How the elements are linked:
h: san->vef, pif->sar, zuk->sog, tib->pem, pib->tes, fes->pon, vad->sus, nas->gul, tor->zan, bet->gup, mir->bub, dur->ged, zet->vep, mup->bab, veg->dar, kos->tet, leg->sav, rov->buk, pur->fes, div->lav, fim->tus, lav->rov, rof->tad, zar->zub, mip->mam, lir->rik, ked->pur, mab->ris, sav->mip, fub->feb, soz->fub, tes->mis, ter->nak, pem->lal, ner->fef, lod->dad, gug->pul, pul->vur, tup->zim, nak->dem, pon->mab, tad->san, rel->lor, tov->vad, lal->loz, zub->bar, zan->rit, vid->tov, sar->fas, nek->fus, rom->rel, dod->tup, gat->lir, ris->bet, fab->zat, dad->sor, dem->gat, doz->zuk, zev->zet, sor->doz, bab->zev, mis->fip, vur->mup, fef->leg, rik->zar, bar->bot, zim->kes, giz->gug, fip->sok, tet->vif, zat->bug, bug->bam, zad->veb, zak->vid, vef->veg, ged->ter, feb->lod, fif->fon, sok->div, loz->naf, fas->giz, vik->vek, gup->vez, tus->dod, luf->nek, rol->kos, mam->mir, bot->pib, gul->zad, fus->dur, rit->fim, kes->nas, sog->tor, buk->tib, vif->zak, vep->rol, fon->rof, bam->ked, lov->fif, dar->luf, veb->fab, sus->ner, lor->lov, vez->vik, naf->pif, bub->soz, vek->rom
l: san->leg, pif->pur, zuk->bot, tib->fab, pib->tus, fes->vur, vad->vef, nas->pem, tor->tes, bet->zet, mir->ter, dur->fub, zet->rom, mup->vez, veg->mip, kos->lov, leg->nek, rov->zad, pur->pul, div->nas, fim->sok, lav->gul, rof->ner, zar->tor, mip->dur, lir->zuk, ked->gug, mab->bab, sav->fus, fub->gat, soz->dem, tes->dod, ter->lod, pem->zat, ner->dar, lod->rik, gug->ris, pul->bet, tup->rov, nak->dad, pon->mup, tad->fef, rel->zak, tov->san, lal->bug, zub->zan, zan->mis, vid->tad, sar->fes, nek->bub, rom->vif, dod->lav, gat->doz, ris->zev, fab->pif, dad->zar, dem->sor, doz->bar, zev->vek, sor->zub, bab->vik, mis->tup, vur->gup, fef->luf, rik->sog, bar->rit, zim->buk, giz->mab, fip->zim, tet->fif, zat->sar, bug->fas, zad->loz, zak->rof, vef->sav, ged->feb, feb->lir, fif->vad, sok->kes, loz->bam, fas->pon, vik->kos, gup->vep, tus->div, luf->mir, rol->lor, mam->ged, bot->fim, gul->lal, fus->soz, rit->fip, kes->tib, sog->pib, buk->veb, vif->fon, vep->rel, fon->sus, bam->giz, lov->tov, dar->mam, veb->naf, sus->veg, lor->vid, vez->rol, naf->ked, bub->nak, vek->tet
m: san->sus, pif->bug, zuk->zar, tib->gul, pib->zan, fes->giz, vad->rof, nas->rov, tor->bar, bet->mup, mir->fus, dur->mir, zet->vez, mup->ris, veg->fef, kos->rom, leg->veg, rov->kes, pur->fas, div->tup, fim->tes, lav->zim, rof->tov, zar->doz, mip->luf, lir->dad, ked->sar, mab->pul, sav->dar, fub->ter, soz->ged, tes->rit, ter->soz, pem->zad, ner->san, lod->dem, gug->fes, pul->pon, tup->sok, nak->fub, pon->gug, tad->vad, rel->kos, tov->fon, lal->veb, zub->zuk, zan->bot, vid->fif, sar->bam, nek->mip, rom->rol, dod->fip, gat->lod, ris->vur, fab->lal, dad->gat, dem->feb, doz->rik, zev->gup, sor->lir, bab->bet, mis->fim, vur->mab, fef->vef, rik->sor, bar->sog, zim->div, giz->pur, fip->tus, tet->rel, zat->loz, bug->naf, zad->tib, zak->lov, vef->ner, ged->bub, feb->nak, fif->zak, sok->dod, loz->fab, fas->ked, vik->zet, gup->bab, tus->mis, luf->sav, rol->vek, mam->nek, bot->tor, gul->buk, fus->mam, rit->pib, kes->lav, sog->zub, buk->nas, vif->lor, vep->vik, fon->vid, bam->pif, lov->vif, dar->leg, veb->pem, sus->tad, lor->tet, vez->zev, naf->zat, bub->dur, vek->vep
e: san->ner, pif->bam, zuk->zub, tib->zad, pib->rit, fes->gug, vad->tad, nas->buk, tor->bot, bet->bab, mir->dur, dur->bub, zet->vik, mup->bet, veg->leg, kos->rel, leg->dar, rov->nas, pur->giz, div->zim, fim->mis, lav->kes, rof->vad, zar->zuk, mip->nek, lir->sor, ked->fas, mab->vur, sav->luf, fub->nak, soz->ter, tes->fim, ter->fub, pem->veb, ner->vef, lod->gat, gug->pon, pul->mab, tup->div, nak->feb, pon->pul, tad->sus, rel->tet, tov->rof, lal->fab, zub->sog, zan->pib, vid->fon, sar->ked, nek->mam, rom->kos, dod->sok, gat->dad, ris->mup, fab->loz, dad->lir, dem->lod, doz->zar, zev->vez, sor->rik, bab->gup, mis->tus, vur->ris, fef->veg, rik->doz, bar->tor, zim->lav, giz->fes, fip->dod, tet->lor, zat->naf, bug->pif, zad->pem, zak->fif, vef->fef, ged->soz, feb->dem, fif->vid, sok->tup, loz->zat, fas->pur, vik->vep, gup->zev, tus->fip, luf->mip, rol->rom, mam->fus, bot->zan, gul->tib, fus->mir, rit->tes, kes->rov, sog->bar, buk->gul, vif->lov, vep->vek, fon->tov, bam->sar, lov->zak, dar->sav, veb->lal, sus->san, lor->vif, vez->zet, naf->bug, bub->ged, vek->rol

The rows follow the links: the fewer symbols apart two elements are, the more alike their rows tend to be.

Each row is also shifted at random along 3 hidden directions that mean nothing.

Some elements, each with a row of numbers:
tor: -711 38 338 -609 -183 26 -331 -212 40 826 33 -326 243 394 -253 381 -611 104 -843 225 -234 -118 -296 -404 112 506 538 -137 -415 290 103 24 741 -187
rom: 474 -36 -166 226 -127 -52 -329 -98 -175 -441 -282 19 -88 59 399 -192 565 -227 4 -193 104 455 477 260 87 7 -430 -96 451 -157 610 -252 -174 -179
bam: 594 209 -201 218 641 243 61 -264 -176 -311 242 -459 -519 169 -33 -132 -158 594 47 276 -174 -176 211 150 -13 304 -76 116 -50 -308 -614 -377 -227 335
rik: -468 -45 340 -257 -234 4 209 198 241 490 74 -9 341 -153 -432 222 -450 -32 -174 -57 -176 -135 -325 -285 -24 -77 385 -54 -454 489 -260 284 267 -120
vik: 287 -71 -359 210 -141 -4 -222 119 -37 -526 -261 62 -217 -1 322 -446 453 8 -48 -227 35 304 316 303 122 -33 -413 -22 613 -234 584 -390 -191 -63
zad: -788 -23 -701 -419 76 -29 -353 281 -82 121 -110 -22 -289 389 128 -241 -374 265 -377 37 98 -427 -636 73 51 232 292 387 409 -655 467 -470 571 492
mam: -507 -141 398 248 -357 90 214 -319 58 502 41 50 270 -381 -225 44 142 229 353 -125 -103 447 344 -13 30 -44 -98 -318 -185 779 -313 260 -208 -476
lir: -1190 -97 155 -282 -338 -89 195 155 200 700 76 283 322 -110 -264 164 -289 124 -103 43 -14 -159 -478 -241 -45 -153 277 -54 -120 382 -178 314 248 -114
sar: -428 73 -682 -40 356 32 -358 -226 -380 -87 -77 -3 -435 420 383 -219 64 398 6 242 216 -214 -201 279 26 324 -73 289 535 -755 177 -477 117 454
zat: 144 6 -530 -103 349 154 -294 -22 -231 -241 -69 -297 -387 261 89 -177 -227 281 -56 -21 60 -208 -171 203 66 367 163 346 177 -579 201 -519 266 457
fef: -293 -116 245 34 -592 -168 -19 146 220 74 -149 295 285 -194 85 -94 360 -250 -203 -199 -58 378 213 -50 58 -289 -228 -319 246 506 408 166 -85 -504
fes: 137 372 -158 -29 406 -81 -114 -237 -106 -189 221 -117 -463 477 263 -112 147 467 -589 659 -180 -328 151 -20 -12 159 -276 -63 375 -458 -290 -270 -198 167
sog: -1275 -246 -236 -146 -177 107 106 81 -28 650 -29 65 104 -238 -348 -17 -517 373 355 -266 89 -64 -545 0 -11 109 437 211 -136 250 -157 -15 386 175
vek: 104 -29 -278 350 -65 60 -98 -78 -95 -359 -109 -15 -285 -76 254 -456 456 317 76 -105 -51 367 441 300 118 -5 -481 -124 583 -12 213 -331 -357 -132
mip: -258 -152 466 -143 -592 -113 -322 -205 27 382 -253 88 441 12 91 207 200 -467 -340 -205 -40 490 238 -179 126 67 -2 -365 -43 537 623 195 239 -614
lod: -747 -60 309 -42 -209 -68 392 20 180 554 170 277 325 -340 -291 216 -181 48 303 55 28 -76 -266 -181 -123 -246 170 -64 -302 483 -483 500 -50 -116
vad: -202 223 442 243 -270 -165 310 -95 265 108 236 194 56 -142 28 -116 488 319 -363 381 -336 189 472 -122 20 -355 -566 -552 252 582 -479 314 -579 -536
vep: 230 105 -56 -7 -178 -62 -413 -89 -14 -289 -186 -127 -178 280 389 -296 435 48 -650 74 -180 326 430 113 155 113 -425 -253 562 -113 584 -333 -57 -316
kes: -41 87 -226 -407 252 -43 -105 255 14 -17 23 -44 -77 339 -51 156 -473 -133 -252 119 127 -604 -606 -165 -39 81 440 367 -161 -536 104 -86 453 510
div: -207 87 -179 -328 326 25 6 77 -84 168 103 -26 -73 251 -82 240 -453 -29 -32 197 110 -538 -579 -129 -100 124 430 359 -258 -438 -208 48 332 462
loz: 297 302 -46 -115 454 241 -68 -207 -20 -21 264 -665 -465 363 -175 -120 -464 787 -669 402 -428 -275 101 -71 109 492 105 -21 -62 -87 -522 -480 88 222
vif: -256 164 99 388 -66 -63 74 -459 -96 48 187 116 -203 -17 267 -217 581 519 -34 417 -149 301 618 151 38 -78 -621 -409 448 245 -363 30 -594 -395
fab: 314 17 -401 -209 317 138 -292 103 -140 -245 -77 -366 -339 299 38 -97 -367 168 -259 -44 -46 -246 -194 95 87 366 241 299 61 -505 237 -502 360 444
kos: 621 -45 -82 586 66 97 125 -190 -109 -500 -37 -38 -191 -284 169 -345 534 160 494 -178 -9 437 649 344 43 -80 -528 -147 261 124 -113 -161 -599 -149
tib: -427 -32 -673 54 347 224 214 364 41 -89 142 -63 -414 -146 -249 -370 -484 676 350 -82 41 -450 -510 219 -55 17 220 452 137 -347 -415 -378 62 636
pif: 93 153 -283 -272 335 50 -498 -246 -282 -102 -45 -336 -363 628 308 1 -121 161 -569 312 -36 -226 -23 44 70 498 57 130 245 -621 312 -475 312 275
vur: 497 20 -549 31 155 -170 -190 423 -45 -774 -219 262 -291 156 432 -308 360 -353 23 -110 249 -157 -103 260 -2 -212 -283 270 582 -769 573 -260 -122 343
dar: -231 -123 416 59 -532 -51 -11 -5 210 209 -137 83 308 -232 -59 -47 209 -156 -153 -201 -123 457 311 -73 121 -136 -153 -400 11 641 243 171 -71 -570
bub: -24 -245 376 38 -299 -46 -14 -180 -120 280 -186 249 489 -248 18 357 184 -659 570 -346 311 383 78 -56 -76 -89 132 -89 -380 337 303 440 81 -290
luf: 169 -205 450 88 -488 -5 -12 -51 99 123 -168 10 400 -273 -79 133 169 -382 45 -359 -67 548 340 -49 63 -62 -57 -317 -204 624 324 224 6 -552
bet: -141 271 -286 96 78 -75 -19 118 142 -284 113 -12 -469 183 186 -487 268 618 -631 399 -316 -120 194 73 72 -63 -456 -198 718 -188 -140 -328 -320 -37
rov: -35 -5 -405 -357 233 -15 -68 394 26 -116 -34 9 -103 198 -43 49 -438 -161 -29 -45 160 -567 -627 -32 -79 57 401 445 -59 -629 215 -140 431 569
dod: 63 36 3 -231 369 63 29 -81 -162 184 118 -104 19 149 -149 345 -482 -134 205 105 136 -433 -421 -142 -138 188 440 305 -481 -306 -270 86 320 433
dur: -1285 -243 -22 455 -258 113 414 -317 -117 681 76 382 178 -589 -195 -71 155 517 1040 -160 173 377 34 227 -73 -178 -128 -86 18 629 -613 326 -346 -227
bar: -481 -57 241 -139 10 248 204 -75 92 552 159 -326 114 -178 -560 134 -658 441 8 -53 -236 -68 -201 -183 15 216 440 8 -562 523 -508 52 265 -3
rol: -76 67 -148 182 -125 -25 -280 -240 -106 -153 -124 -36 -234 145 362 -352 512 306 -325 107 -117 354 472 210 148 96 -488 -254 628 17 291 -315 -216 -264
gug: -206 33 -778 179 322 -129 -103 113 -265 -436 -29 323 -416 145 414 -348 304 177 386 79 324 -263 -210 378 -65 -119 -268 355 677 -841 105 -311 -218 519
tet: -652 323 171 184 -80 -71 -124 -635 -95 333 209 -37 -283 249 311 -239 562 815 -661 668 -359 258 646 36 131 157 -636 -618 606 321 -318 -113 -429 -543
sor: 489 -183 381 -26 -104 88 424 332 286 14 41 -21 421 -478 -523 287 -414 -464 435 -387 23 -45 -228 -213 -98 -251 421 125 -770 459 -253 419 98 26
pul: 285 196 -396 87 318 -89 -33 145 -46 -496 52 91 -410 214 327 -274 270 169 -179 286 36 -253 48 152 -36 -88 -331 90 497 -579 -17 -248 -292 285

The symbols that take the first to the second take the third to the fourth, perhaps in another order. What is the fourth?
Answer with the element's name.
A -774 -89 256 -270 -317 -185 94 111 94 556 -23 374 441 -96 -100 339 -94 -366 74 -30 190 -57 -381 -231 -80 -183 280 -17 -244 254 85 483 247 -125
B -191 -82 355 -51 -181 -4 421 200 242 324 116 131 385 -363 -434 252 -300 -172 279 -144 24 -106 -246 -243 -93 -276 312 -31 -554 469 -376 462 40 -105
C -107 -9 699 -248 -262 -150 -28 -309 45 526 14 82 498 79 -57 570 -3 -511 -214 167 -20 141 82 -374 -35 19 159 -316 -494 466 -17 534 153 -443
D nak

A 387 -44 -252 789 160 229 322 -96 -16 -481 86 -72 -390 -506 -11 -573 427 649 726 -178 -118 418 616 470 28 -165 -604 -109 353 258 -502 -280 -771 -86
B 319 -9 -63 382 -49 8 -135 -259 -164 -313 -122 31 -125 -31 339 -210 597 14 146 -26 47 415 535 274 67 -37 -494 -199 410 -12 191 -142 -402 -255
C 186 542 87 -217 308 -169 -212 -256 87 -89 304 -291 -433 716 299 -62 117 514 -1313 947 -464 -402 277 -241 58 226 -349 -337 377 -274 -320 -180 -153 -51
D vur

A -885 105 -286 -579 202 -135 -259 -20 -122 457 48 116 -51 496 111 256 -383 60 -434 366 149 -597 -683 -188 -64 236 433 287 19 -551 130 -44 567 433
B 59 274 53 -255 447 80 253 97 164 113 387 -324 -244 214 -342 112 -611 492 -441 464 -287 -621 -338 -259 -64 141 304 87 -329 -105 -756 -42 107 343
C 162 143 -338 618 168 174 443 133 127 -446 234 -96 -574 -365 -118 -736 224 1022 248 46 -299 111 439 340 40 -223 -610 -122 521 146 -701 -377 -720 42
D vik

A -1227 -102 87 -466 -453 -157 -69 170 177 731 -51 230 344 31 -209 200 -351 -18 -336 -8 27 -138 -535 -266 34 -24 376 -2 -99 259 192 241 505 -119
B -657 -123 108 -183 -188 120 234 131 178 525 96 -59 228 -203 -482 91 -556 239 61 -177 -89 -83 -355 -149 8 33 457 42 -409 449 -319 122 306 -40
C -905 -300 -175 -465 -356 -31 -284 263 -32 473 -302 170 339 -2 -141 177 -422 -391 59 -456 278 -39 -697 -102 22 112 558 280 -152 -34 663 11 764 92
D tor

A 165 -195 442 47 -195 -40 242 -35 22 188 -42 248 503 -352 -146 460 17 -657 643 -260 248 146 -59 -123 -124 -226 210 -26 -550 328 -51 560 -38 -140
B -1329 -172 32 127 -247 -65 403 -118 -41 729 139 533 278 -410 -146 118 27 232 709 6 234 30 -290 -27 -125 -278 35 -4 -58 407 -498 447 -146 -108
C 203 52 81 242 -163 -168 -70 -194 -94 -220 -106 305 61 18 413 -25 704 -278 125 75 136 320 452 112 -13 -193 -498 -250 371 -27 274 170 -401 -321
D fif

A -184 -103 274 57 -562 -145 23 170 248 48 -176 255 315 -269 36 -99 333 -266 -168 -238 -91 430 228 -70 67 -323 -237 -306 198 463 383 169 -123 -520
B -206 -85 513 116 -472 35 57 -198 179 357 -27 -31 307 -245 -147 52 139 36 -132 -106 -221 504 399 -101 99 -29 -128 -443 -117 812 -39 206 -102 -634
C -1035 -248 -131 160 -624 -126 3 177 110 250 -219 490 210 -382 86 -303 397 25 240 -334 105 424 16 171 63 -326 -272 -189 506 387 382 123 -96 -387
D mip

A -18 -55 -154 249 -190 -119 -299 -209 -227 -233 -251 309 -32 49 516 -175 718 -214 195 -53 249 387 373 259 63 -103 -487 -117 550 -179 535 -48 -265 -214
B 1077 -41 190 530 20 -47 178 -70 -40 -613 -79 170 64 -301 230 -29 654 -486 597 -169 118 378 609 200 -73 -339 -479 -150 5 78 22 228 -612 -212
C 508 81 -479 175 547 117 -91 -106 -331 -475 26 -113 -415 182 220 -139 60 140 374 69 199 -196 12 290 -30 150 -96 332 198 -643 -52 -327 -139 479
D giz

A -425 -83 110 -352 56 118 -182 -225 -123 547 -15 -288 135 160 -253 361 -569 -12 -113 -21 22 -122 -345 -176 19 422 544 133 -477 63 -10 -14 580 124
B 287 160 267 -201 414 141 128 -206 -67 278 262 -370 27 193 -329 428 -547 89 -75 313 -83 -387 -188 -247 -101 304 446 102 -714 -13 -658 127 233 263
C -273 56 133 -286 248 101 -63 -291 -167 455 135 -239 51 248 -192 416 -516 68 -16 214 32 -288 -321 -202 -64 371 497 164 -512 -95 -303 79 413 236
D div

A 267 4 431 176 -426 -132 214 156 324 -120 3 158 244 -306 -59 -89 361 -200 -201 -102 -210 316 394 -93 38 -381 -311 -397 43 565 36 283 -373 -558
B 422 -105 425 85 -518 -116 70 204 267 -170 -156 122 374 -327 -43 -10 303 -474 -115 -323 -84 427 349 -112 61 -325 -209 -310 -54 535 363 231 -144 -512
C -187 -46 24 277 -324 -241 126 90 103 -138 -72 534 137 -258 265 -151 627 -224 266 -42 133 289 236 104 -31 -469 -468 -191 411 138 136 243 -449 -288
D tad

A -268 23 194 141 -428 -253 108 117 226 -14 -59 388 189 -170 135 -133 495 -152 -161 28 -70 253 243 -71 27 -422 -387 -365 335 343 181 248 -319 -479
B -182 -67 432 149 -494 -22 182 -8 266 193 6 44 244 -309 -161 -81 218 58 -161 -152 -242 440 363 -75 90 -187 -238 -438 5 779 -63 217 -223 -587
C 528 280 -235 218 541 92 109 -182 -153 -425 232 -175 -487 193 151 -161 112 431 18 414 -79 -292 188 158 -52 83 -287 63 194 -438 -514 -233 -360 304
D vur

A 300 198 -252 -98 450 165 -251 -262 -219 -136 98 -430 -442 434 125 -85 -173 453 -346 333 -123 -197 72 115 59 441 -8 109 142 -407 -164 -435 79 305
B -128 159 -530 232 170 -55 123 197 33 -432 117 162 -479 52 236 -532 306 519 -76 218 -71 -206 46 248 8 -238 -433 55 683 -424 -143 -311 -423 225
C 366 -4 411 21 266 344 309 -194 20 364 258 -559 111 -210 -623 305 -717 281 215 -51 -235 -69 -28 -173 -21 288 485 38 -901 496 -781 86 165 63
D lav

A 229 174 118 463 42 88 72 -398 -48 -137 142 -157 -288 -75 117 -315 471 616 -85 270 -267 342 733 179 66 54 -599 -413 350 325 -400 -159 -574 -365
B 90 -82 -46 249 -241 -229 -109 -64 -116 -293 -223 475 125 -65 491 -68 745 -478 351 -119 296 304 272 177 -29 -318 -480 -98 454 -160 473 191 -332 -191
C 238 -101 342 35 -542 -175 -10 242 261 -132 -190 212 353 -211 65 -23 369 -486 -189 -271 -62 392 274 -67 60 -350 -241 -295 81 433 462 234 -129 -522
D mip

A -358 -97 -372 310 -155 -58 -253 -204 -257 -150 -209 236 -211 5 451 -354 616 185 176 -77 144 397 348 373 91 10 -523 -94 738 -158 416 -232 -242 -178
B 299 69 185 163 -182 -208 -193 -205 -91 -203 -134 235 102 134 450 44 691 -407 -138 132 72 317 490 43 25 -151 -448 -314 330 -9 374 148 -281 -372
C 56 65 175 207 -266 -236 27 -81 44 -155 -80 409 101 -67 326 -57 675 -251 22 108 39 272 349 44 -30 -338 -490 -299 354 91 168 267 -428 -392
D san

A -1651 -111 -43 -262 -414 -190 87 104 95 800 3 487 287 -111 -116 109 -160 107 22 44 143 -153 -615 -156 -60 -186 218 19 92 247 -36 325 306 -84
B -36 -14 548 -405 -239 -46 86 179 293 396 57 -125 420 -33 -382 375 -459 -316 -446 -12 -200 -111 -235 -439 -11 1 463 -133 -608 479 -53 355 401 -214
C -301 -223 174 -102 -273 -72 226 269 141 254 -93 374 475 -320 -244 282 -188 -570 509 -333 277 -47 -425 -140 -99 -315 341 144 -393 207 112 446 202 17
D sor

A 422 -235 425 -50 -197 -115 189 156 57 52 -99 259 594 -317 -171 486 -69 -945 552 -371 261 81 -148 -218 -127 -297 299 81 -653 213 136 614 104 -81
B -250 -109 260 78 -46 233 542 170 277 382 232 -165 174 -517 -689 79 -587 364 343 -201 -180 -79 -204 -158 -42 -104 377 6 -640 661 -782 232 18 -5
C 775 1 -203 310 -11 70 -66 170 38 -662 -150 -122 -255 -74 157 -410 368 6 -43 -192 -135 258 425 259 90 -88 -417 -64 399 -137 322 -352 -310 -73
D lor

A 10 133 94 229 -98 -84 -219 -404 -129 -65 -27 11 -117 178 408 -163 610 127 -300 258 -96 367 588 120 58 67 -547 -362 430 95 126 -71 -342 -425
B 707 0 100 410 -39 -53 49 -198 -112 -431 -84 180 26 -172 310 -67 628 -362 412 -73 141 374 578 176 -19 -259 -509 -165 181 20 100 133 -541 -243
C -309 127 -556 -165 -105 -266 -403 269 -5 -334 -178 281 -305 372 527 -391 406 36 -572 197 56 -152 -110 139 75 -92 -333 70 909 -679 686 -350 48 161
D gup

